Each row is followed by its group and then its class within the group.
[ 36.7   6.7  29.3  12.6 -26.7  29.4  43.2  12.2   5.1  33.9  -8.5   1.9
 -14.3 -14.0 -11.8  12.8 -19.1 -24.5  -8.4  -1.6   1.3   6.7   6.1]
gota/Kalov
[ 16.8  12.8  14.1  22.7 -30.4  18.2  37.3   6.1   0.7  31.8  35.8   6.6
 -11.4 -11.0   6.1   3.0 -40.0   0.9 -11.9   1.8   4.2  -5.9  -0.8]
gota/Kalov
[ 43.0  -8.6  32.6  21.9 -32.6  39.0  18.4   7.3  31.7  20.2  -1.4  15.2
 -19.0  -6.1 -19.9 -37.1 -33.5 -32.3   5.3  -9.9   9.3  -4.1   9.1]
gota/tun
[ -6.1  28.1 -14.3   6.9 -16.2  20.7  32.4  10.3   8.5  17.0  34.8 -22.8
  -4.7   4.6   0.6  23.5 -39.6 -12.3 -22.7 -13.1  12.2   4.2   0.8]
dule/sepa
[ 27.2  23.9 -30.4  11.6 -45.2  20.4   2.5  28.1   3.5   0.6   9.4   5.4
  -7.4 -33.2 -35.2 -12.0 -45.8   9.6   0.0 -22.3  -0.5 -11.3   6.6]
tipoz/Nogal
[ 58.8   7.9  21.5  20.7 -67.1  44.2  23.4  10.9  11.5  22.4  13.1  -5.4
 -13.1 -20.4 -15.8 -41.8 -54.7  10.1 -10.6 -22.4  17.8   2.2  -1.6]
tipoz/Pafa
[ 19.0  21.4  24.1  16.2 -34.3  26.4  60.6  10.5  -4.9  43.0   9.9 -13.0
 -21.3   8.3  15.7  -4.6 -11.9   8.3 -16.8 -21.4   0.0   6.4  -1.7]
gota/Kalov
[ 40.2  35.3 -18.2  13.8 -45.4  40.3  20.7  19.9   8.8  22.1  -8.5  -5.8
  -3.8  -4.4 -18.9 -11.7 -27.3   1.6  -7.3 -16.9   4.5  10.5  -1.9]
tipoz/Pafa
[ 42.3  17.4 -14.0  11.9 -42.6  56.5   8.7   6.6  17.6   5.7  -2.0  -9.6
   7.4   0.2 -31.2 -26.8 -43.8 -11.2 -12.0   5.4  -3.1   9.0   5.9]
tipoz/Pafa
[ 14.8  29.9   0.8  12.7 -21.0   5.7  14.2  20.4  15.0  23.4  41.3  -9.8
  -0.4  -2.9  -6.9 -17.0 -45.8  22.2 -15.1  -6.8   9.8   8.5 -10.6]
dule/sepa
[ -4.5  23.8  10.0  11.5 -25.2  22.9  32.0  12.9  15.5  22.2  28.4 -17.7
 -16.7  -6.5  -2.8  32.0 -63.1 -16.2  -6.6 -32.6  34.6  -0.6  11.7]
dule/Reki
[  6.5  11.3 -15.3  11.0 -32.5  13.8  30.2  24.9  23.5  15.9  23.6  -5.8
  -9.2 -16.3  -4.7  -1.0 -46.2   9.0  -7.4  -1.4  12.9  -6.4   3.3]
dule/sepa
[ 32.5  14.2 -20.7  14.5 -43.8  35.7  18.0  17.6  15.7  11.8  15.4  -2.3
 -11.4 -13.5 -10.4 -11.1 -47.4   6.2  -6.9  -4.6   6.7  -4.6  16.8]
tipoz/Nogal
[  7.5  23.5 -12.2  13.5 -35.8  37.1  24.7  19.3  11.2  31.0  -7.5   2.6
  -2.6 -17.3 -24.8  -5.6 -37.4 -22.4  -2.7 -18.0  -5.7  -2.0  -3.0]
tipoz/Pafa
[ 48.9   6.2  48.9  27.2 -43.5  41.9  41.0  15.7  21.5  12.1  34.0 -16.0
 -21.2 -14.5 -12.8   0.3 -73.4   8.3  -6.4 -21.6  38.8  -1.0  14.9]
dule/Reki
[ 21.1  28.1 -42.3   4.4 -45.7  47.8   4.8  23.8  -6.4  10.3  -7.3 -10.1
  -2.0  -2.3  -8.6  -1.8 -38.5   7.1  -8.5 -30.1   3.3  -0.1  -9.6]
tipoz/Pafa
[ 41.8  16.7 -25.4  13.1 -52.5  39.8  -5.3  35.4  15.3  20.4  18.8  -1.1
 -20.3 -10.0  -8.6 -55.9 -68.5  25.7  -6.7  -4.9   9.4  -7.5   5.7]
tipoz/Nogal
[  5.7  10.8  14.2  13.1 -22.5  22.7  17.4   6.0  23.3   6.6  24.6  -8.0
 -12.0   1.1  -2.6 -33.2 -25.5  -2.3 -12.7  -1.5   8.1   1.3   3.7]
dule/sepa
[  4.3  19.0 -35.0   3.1 -28.0  17.0  33.0  20.0  -0.2  15.5  -2.7  -5.6
  -8.7   8.9  -0.1  35.5   2.1 -19.0  -6.8   2.3  -0.5  -2.1   0.7]
gota/Kalov
[ 41.3  -6.4  88.9  18.6 -24.8  42.5  25.9  -8.1  30.2  21.2  37.8  11.2
 -21.5   0.3   1.8 -53.4 -41.6 -18.0  -3.4  -8.8  22.4  12.2   3.8]
gota/tun
[ 24.3  21.7   7.3 -10.4 -57.5  43.3  26.2   9.8  14.1   6.0  -5.0 -12.0
  -6.6 -13.6 -15.3 -23.3 -19.1 -11.0 -11.5  -6.3  -3.1  13.4   0.8]
tipoz/Pafa
[  9.0  12.3  67.3   5.1 -11.2  33.5  14.5   6.2  45.0  -5.2   7.4   6.5
  -8.9  -3.7 -11.2 -12.7  -7.0 -11.2   6.1  -0.2  21.7   7.2  17.8]
dule/Reki
[ 16.0  -7.0  43.4   7.4 -23.7  38.1  22.2  14.2  33.1  14.1  14.8 -18.4
 -15.4  -2.5   5.7  -4.4 -80.4 -17.3  -8.1 -27.3  28.3   4.7   5.7]
dule/Reki
[ 15.5   4.7  24.7  18.4 -41.0  29.4  11.6   8.3  31.6  12.1  16.8   5.3
 -16.7 -26.3 -21.7 -11.7 -53.6 -33.2  -6.0 -40.3  17.8 -12.0   6.9]
dule/Reki
[ 17.5  15.2  -3.5  10.1 -22.1  25.5  14.6   1.1  13.6  -3.8  27.9   4.9
  -7.8   8.8  -1.8  -6.0 -16.8   9.0 -17.1  10.9  -3.1   6.2   3.0]
gota/tun
[ 28.7  11.1 -46.8  12.1 -62.8  46.6   2.3  22.9   7.7  13.9 -12.6 -17.4
  -0.2  -7.4 -24.8 -25.9 -44.1   7.7  -9.3 -38.4  10.1 -17.5  -4.4]
tipoz/Nogal
[ -3.4   9.0 -13.8   8.3 -22.1  18.5  15.8   6.9  13.9  11.5  26.9 -13.9
  -2.8  -0.4   0.5 -17.6 -32.9  16.2 -11.0  -7.5   4.2  -0.4   1.1]
dule/sepa
[ 58.8  18.4  11.1  15.6 -17.8  14.4  46.7  15.3  -2.4  20.5  13.6   7.6
 -22.2  -0.6 -15.8 -21.9   7.2  34.3  -6.1  -4.5   9.7  -2.5  16.1]
gota/Kalov
[ 11.5   7.0 -12.8   1.9  -6.3  18.7   2.7   1.7  29.7  -3.1   7.7   7.6
 -10.4  15.2   5.9 -10.2 -22.5   0.7 -14.8   3.3  18.2  -3.6   6.5]
dule/Reki
